Below are the code and all the weights of a small trained network. Each question names an input and a class and asks about switching units off, where a switched-off unit gives its printed mean instead of its output.

import numpy as np


def w(rows, s, z=0):
    codes = np.array(rows[::2]) - 128.0
    scale = np.full(codes.shape[1], s)
    scale[-1] = z or s
    return codes * scale


def f(y):
    return np.maximum(y, 0)


def log_softmax(a):
    a = a - a.max(-1, keepdims=True)
    return a - np.log(np.exp(a).sum(-1, keepdims=True))


def net(x, mask):
    res = np.array(x, float).reshape(1, 5) / 4 @ E
    y = f(res @ A[0][:, :-1].T + A[0][:, -1])
    res = res + np.where(mask, y, B[0][:, -1]) @ B[0][:, :-1]
    return log_softmax(res[-1] @ U[:, :-1].T + U[:, -1])


A, B = {}, {}
E = w([
[46,174,56,121,178,215,48,5,137,141],'x0',
[128,38,173,130,66,241,55,169,160,128],'x1',
[45,159,138,24,27,59,88,163,165,217],'x2',
[181,112,69,128,31,82,111,69,210,22],'x3',
[41,159,211,94,185,192,228,127,255,63],'x4',
],0.007)
A[0] = w([
[133,151,80,132,167,36,196,75,107,139,92],'N1',
[85,165,105,134,154,110,211,129,177,115,110],'N2',
[123,223,101,119,130,93,189,66,72,103,38],'N3',
[99,60,202,138,56,209,126,127,128,106,1],'N4',
[171,125,108,187,189,163,183,87,81,72,111],'N5',
[139,145,127,140,98,124,152,100,226,95,59],'N6',
[110,123,153,152,170,165,139,181,49,215,135],'N7',
[96,132,183,96,152,153,204,128,226,104,8],'N8',
[138,200,104,121,165,51,164,116,91,96,71],'N9',
[69,149,91,147,163,169,90,77,110,162,61],'N10',
[101,199,79,104,126,60,155,133,150,167,99],'N11',
[184,94,34,160,54,86,121,78,170,89,82],'N12',
[102,142,92,118,135,137,86,77,165,138,11],'N13',
[93,171,90,139,149,176,68,89,135,129,106],'N14',
[132,42,147,135,83,201,63,147,139,132,15],'N15',
[111,147,56,135,154,144,32,81,84,148,50],'N16',
[86,142,202,139,218,179,145,173,82,200,171],'N17',
[121,201,121,151,162,75,202,94,137,143,125],'N18',
[234,99,31,164,72,56,14,121,1,192,112],'N19',
[96,143,77,169,137,163,87,72,110,137,72],'N20',
[131,140,115,113,80,123,144,82,223,44,87],'N21',
[193,85,183,134,130,81,178,208,123,132,16],'N22',
[81,175,125,108,168,192,119,59,180,123,54],'N23',
[219,111,112,239,199,164,158,60,131,58,181],'N24',
[107,137,167,125,185,156,166,137,88,224,92],'N25',
[198,75,184,158,103,61,174,193,97,140,70],'N26',
[75,113,179,142,97,194,100,172,183,85,123],'N27',
[196,111,104,214,232,206,160,128,96,81,153],'N28',
[35,184,140,13,52,71,77,111,168,204,242],'N29',
],0.0066,0.00092)
B[0] = w([
[89,79,165,186,119,177,68,85,138,143,169],'N1',
[85,83,153,129,203,190,127,147,121,163,165],'N2',
[97,106,152,178,112,161,75,107,119,130,163],'N3',
[100,94,165,175,128,151,110,104,122,131,172],'N4',
[183,141,191,72,82,140,117,155,96,189,183],'N5',
[86,86,64,116,158,85,133,163,71,111,164],'N6',
[75,139,61,133,109,104,118,142,77,76,190],'N7',
[91,118,88,108,202,164,190,191,135,154,188],'N8',
[80,79,153,216,88,191,75,96,136,135,165],'N9',
[111,166,125,157,82,103,167,159,174,80,170],'N10',
[141,103,174,137,83,172,85,111,101,179,164],'N11',
[54,99,31,87,138,78,112,146,57,77,181],'N12',
[115,152,134,137,99,100,156,159,140,117,154],'N13',
[130,170,160,171,82,104,147,168,168,95,166],'N14',
[107,87,167,215,108,171,74,85,109,155,176],'N15',
[85,187,134,172,112,115,204,173,183,113,178],'N16',
[65,115,46,89,116,54,101,140,43,57,198],'N17',
[103,75,168,187,143,173,74,118,104,128,165],'N18',
[86,104,106,111,254,196,201,218,143,197,249],'N19',
[111,153,165,158,88,105,175,154,195,112,164],'N20',
[71,94,49,89,135,83,114,158,82,111,178],'N21',
[103,199,131,197,65,119,170,141,184,75,187],'N22',
[126,168,123,155,108,125,183,194,167,112,175],'N23',
[180,146,204,66,113,80,99,173,102,150,204],'N24',
[85,105,57,104,99,72,86,108,73,62,178],'N25',
[96,202,159,182,90,119,190,135,190,78,195],'N26',
[102,84,137,143,154,173,104,104,111,168,176],'N27',
[195,149,183,65,109,91,108,144,100,173,205],'N28',
[204,132,197,71,116,90,119,151,129,193,220],'N29',
],0.0066,0.013)
U = w([
[110,114,99,115,249,178,213,158,144,168,123],'0',
[120,213,140,194,47,94,203,139,200,78,106],'1',
[103,100,33,90,107,59,75,125,66,66,123],'2',
[117,69,166,213,100,203,26,98,127,153,114],'3',
[182,150,194,29,84,86,93,136,124,188,126],'4',
[145,139,106,118,128,138,133,101,142,130,217],'5',
[217,184,56,109,161,166,110,29,180,106,1],'6',
],0.012,0.0079)

Each question gives the input, the list of numbers given to net, and the class t.
The units are the neurons (one row each of A and B). Each row of codes is followed by its name. A weight is (code - 128) times the scale printed after its matrix; where a second scale follows, it is the last column's (A, B and U).
mask holds one flag per neuron, in row order. A switched-off neuron (its flag False) gives its mean, the last column of its row in B, instead of its output. The means were averaged over made-up inputs and are rounded, as every weight is.
A unit's drop is (log p(t) with every unit on - log p(t) with that unit switched off) / (log p(t) with every unit on - log p(t) with every unit switched off).
The circuit of an input: a set's keep is (log p(t) with only the set's units on - log p(t) with every unit switched off) / (log p(t) with every unit on - log p(t) with every unit switched off). Starting from the 12 units with the biggest drops (on a tie, the unit counted first), units are removed one at a time, each time the one whose removal leaves the highest keep (on an exact tie, the one counted first), for as long as the keep stays at least 0.8.
units of the circuit, in order: the units of the circuit, biggest drop first
most important unit: the unit with the biggest drop
k most important neurons: the k neurons with the biggest drops, biggest first
input [-7,4,3,4,-3], class 1: most important unit	N26
input [-4,4,-8,6,-6], class 4: 3 most important neurons	(N24; N28; N5)
input [1,4,-7,-3,5], class 4: units of the circuit, in order	(N28; N24)
input [6,-8,-3,5,-4], class 3: units of the circuit, in order	(N1; N9)
input [-4,-4,-6,-7,5], class 2: units of the circuit, in order	(N17; N19)
input [-2,4,-1,-5,4], class 2: units of the circuit, in order	(N19; N17)
input [4,4,-7,5,3], class 4: units of the circuit, in order	(N24; N28)
input [2,-5,-3,4,-4], class 3: units of the circuit, in order	(N1; N9)
input [-4,-4,-5,1,0], class 4: units of the circuit, in order	(N24; N5)
input [-7,-6,2,0,7], class 0: 2 most important neurons	(N8; N2)
input [7,2,-7,-8,3], class 2: 2 most important neurons	(N17; N25)
input [-7,5,1,-6,5], class 1: 2 most important neurons	(N19; N22)
input [-8,7,3,6,-2], class 1: 2 most important neurons	(N26; N22)
input [6,-7,0,1,-1], class 3: most important unit	N1
input [5,-7,-1,0,-8], class 0: 2 most important neurons	(N19; N16)
input [-2,-8,-5,-5,-5], class 3: 2 most important neurons	(N9; N1)
input [-5,8,-2,5,4], class 3: 4 most important neurons	(N19; N15; N27; N4)
input [1,-6,-5,1,-1], class 3: units of the circuit, in order	(N9; N1)
input [3,-5,-6,3,-6], class 0: 2 most important neurons	(N19; N29)
input [4,2,8,6,2], class 4: most important unit	N29
input [1,-4,-5,4,-2], class 4: 2 most important neurons	(N24; N5)
input [-3,0,-3,5,3], class 2: 2 most important neurons	(N19; N21)
